Below is a small trained network, with its code and all its weights. Each question gives an input and a target symbol and asks what happens when units are switched off, that is, made to give their printed mean instead of their output.

import numpy as np


def w(rows, s, z=0):
    codes = np.array(rows[::2]) - 128.0
    scale = np.full(codes.shape[1], s)
    scale[-1] = z or s
    return codes * scale


def f(y):
    return y / 2 * (1 + np.tanh(0.7978845608 * (y + 0.044715 * y**3)))


def softmax(a):
    e = np.exp(a - a.max(-1, keepdims=True))
    return e / e.sum(-1, keepdims=True)


def log_softmax(a):
    a = a - a.max(-1, keepdims=True)
    return a - np.log(np.exp(a).sum(-1, keepdims=True))


def net(x, mask):
    ids = ['Γαβδεξπτφ'.index(c) for c in x.split()]
    T = len(ids)
    res = E[ids] + P[:T]
    r = res
    for j in range(2):
        rows = slice(3 * j, 3 * j + 3)
        q, k, v = (r @ M[0][rows].T for M in (Q, K, V))
        z = softmax(np.where(np.tri(T) > 0, q @ k.T / 3**0.5, -1e9)) @ v
        o = O[0][rows]
        res = res + np.where(mask[j], z, o[:, -1]) @ o[:, :-1]
    y = f(res @ A[0][:, :-1].T + A[0][:, -1])
    res = res + np.where(mask[2:14], y, B[0][:, -1]) @ B[0][:, :-1]
    return log_softmax(res[-1] @ U[:, :-1].T + U[:, -1])


Q, K, V, O, A, B = {}, {}, {}, {}, {}, {}
E = w([
[131,251,96,52],'Γ',
[106,186,131,146],'α',
[127,212,129,138],'β',
[36,160,243,189],'δ',
[104,121,77,243],'ε',
[1,77,76,93],'ξ',
[91,128,149,240],'π',
[78,219,210,98],'τ',
[138,190,67,141],'φ',
],0.0089)
P = w([
[1,192,91,140],'0',
[91,173,164,132],'1',
[100,179,153,131],'2',
[104,170,155,133],'3',
[100,180,157,131],'4',
[113,178,150,133],'5',
[116,181,146,130],'6',
[110,178,151,141],'7',
[118,184,148,129],'8',
[117,185,153,142],'9',
[119,183,138,143],'10',
[119,171,135,156],'11',
[118,173,127,150],'12',
[109,168,119,165],'13',
],0.0083)
Q[0] = w([
[187,13,141,62],'head 1',
[75,204,131,185],'head 1',
[30,249,108,156],'head 1',
[129,132,144,130],'head 2',
[111,109,188,130],'head 2',
[131,131,124,127],'head 2',
],0.012)
K[0] = w([
[247,106,214,140],'head 1',
[9,133,73,116],'head 1',
[8,130,83,77],'head 1',
[132,123,136,124],'head 2',
[130,94,179,136],'head 2',
[125,130,121,125],'head 2',
],0.011)
V[0] = w([
[172,148,33,70],'head 1',
[106,143,215,77],'head 1',
[110,59,143,248],'head 1',
[144,104,178,121],'head 2',
[138,109,146,120],'head 2',
[132,121,119,126],'head 2',
],0.011)
O[0] = w([
[255,76,255,169,85],'head 1',
[18,5,14,3,194],'head 1',
[119,240,32,183,3],'head 1',
[90,178,37,120,58],'head 2',
[132,156,65,122,65],'head 2',
[147,131,117,122,95],'head 2',
],0.0073,0.0039)
A[0] = w([
[240,212,196,198,11],'neuron 1',
[98,120,121,83,150],'neuron 2',
[128,121,129,134,122],'neuron 3',
[66,90,104,64,182],'neuron 4',
[117,150,98,152,119],'neuron 5',
[126,147,141,133,98],'neuron 6',
[86,210,76,179,106],'neuron 7',
[79,214,84,177,69],'neuron 8',
[235,194,182,188,97],'neuron 9',
[193,134,182,139,113],'neuron 10',
[175,1,173,97,99],'neuron 11',
[148,184,149,85,250],'neuron 12',
],0.0088,0.0024)
B[0] = w([
[191,31,2,181,187],'neuron 1',
[112,93,86,125,188],'neuron 2',
[132,131,131,125,125],'neuron 3',
[122,47,78,128,253],'neuron 4',
[146,179,138,89,137],'neuron 5',
[139,135,117,145,132],'neuron 6',
[193,170,127,67,205],'neuron 7',
[219,171,118,51,205],'neuron 8',
[191,59,69,185,183],'neuron 9',
[183,125,137,176,166],'neuron 10',
[185,124,132,54,190],'neuron 11',
[81,140,132,218,202],'neuron 12',
],0.007,0.0052)
U = w([
[154,226,153,87,71],'Γ',
[216,57,202,37,151],'α',
[216,132,66,144,26],'β',
[72,157,188,172,146],'δ',
[121,138,119,168,116],'ε',
[54,18,67,111,189],'ξ',
[148,68,104,254,186],'π',
[73,191,172,163,224],'τ',
[155,125,53,35,5],'φ',
],0.0052,0.0023)

Each question gives the input, a string of symbols that net reads in full, and the target symbol t.
The units are the heads (3 rows each of Q, K, V and O) and the neurons (one row each of A and B). Each row of codes is followed by its name. A weight is (code - 128) times the scale printed after its matrix; where a second scale follows, it is the last column's (O, A, B and U).
mask holds one flag per unit, heads first, then neurons. A switched-off unit (its flag False) gives its mean, the last column of its rows in O or B, instead of its output. The means were averaged over made-up inputs and are rounded, as every weight is.
A unit's drop is (log p(t) with every unit on - log p(t) with that unit switched off) / (log p(t) with every unit on - log p(t) with every unit switched off).
The circuit of an input: a set's keep is (log p(t) with only the set's units on - log p(t) with every unit switched off) / (log p(t) with every unit on - log p(t) with every unit switched off). Starting from the 12 units with the biggest drops (on a tie, the unit counted first), units are removed one at a time, each time the one whose removal leaves the highest keep (on an exact tie, the one counted first), for as long as the keep stays at least 0.8.
circuit, biggest first: the units of the circuit, biggest drop first
top k neurons: the k neurons with the biggest drops, biggest first
drop of u: that unit's drop, to one decimal
input τ τ π τ δ ε π δ δ Γ ε Γ, target ξ: circuit, biggest first	(head 1; neuron 4)
input φ τ τ φ ε δ ε β τ β Γ τ ε π, target π: circuit, biggest first	(head 1; neuron 1; neuron 9)
input δ φ Γ, target φ: circuit, biggest first	(head 1; neuron 8)
input ε δ β φ φ β φ π α τ φ τ, target β: top 4 neurons	(neuron 1; neuron 8; neuron 9; neuron 7)
input φ δ φ τ α τ φ φ φ, target π: circuit, biggest first	(head 1; neuron 1; neuron 9; neuron 8)
input π τ Γ Γ τ ε τ τ τ, target Γ: circuit, biggest first	(head 1; neuron 8; neuron 7; neuron 1)
input δ τ φ τ δ ε τ δ Γ δ ε τ β, target φ: top 2 neurons	(neuron 8; neuron 7)
input Γ β τ β τ φ Γ τ ξ Γ τ τ τ δ, target α: top 2 neurons	(neuron 11; neuron 12)
input π β Γ ε ε τ Γ Γ α π, target Γ: top 3 neurons	(neuron 8; neuron 7; neuron 4)
input φ τ τ, target π: top 2 neurons	(neuron 1; neuron 9)
input Γ φ δ π τ β, target α: circuit, biggest first	(head 1)
input δ τ τ φ τ β τ π τ, target φ: top 3 neurons	(neuron 8; neuron 7; neuron 4)
input φ τ δ φ τ β τ π τ Γ φ φ, target π: top 2 neurons	(neuron 1; neuron 9)
input Γ Γ φ δ φ ε α Γ φ φ, target α: top neuron	(neuron 11)
input φ π Γ α τ β, target π: drop of neuron 1	0.2
input π β φ Γ, target Γ: drop of neuron 4	0.1
input π ε Γ τ Γ π Γ ε, target Γ: drop of neuron 4	0.1
input π Γ δ τ π Γ φ Γ α, target Γ: top 2 neurons	(neuron 8; neuron 7)
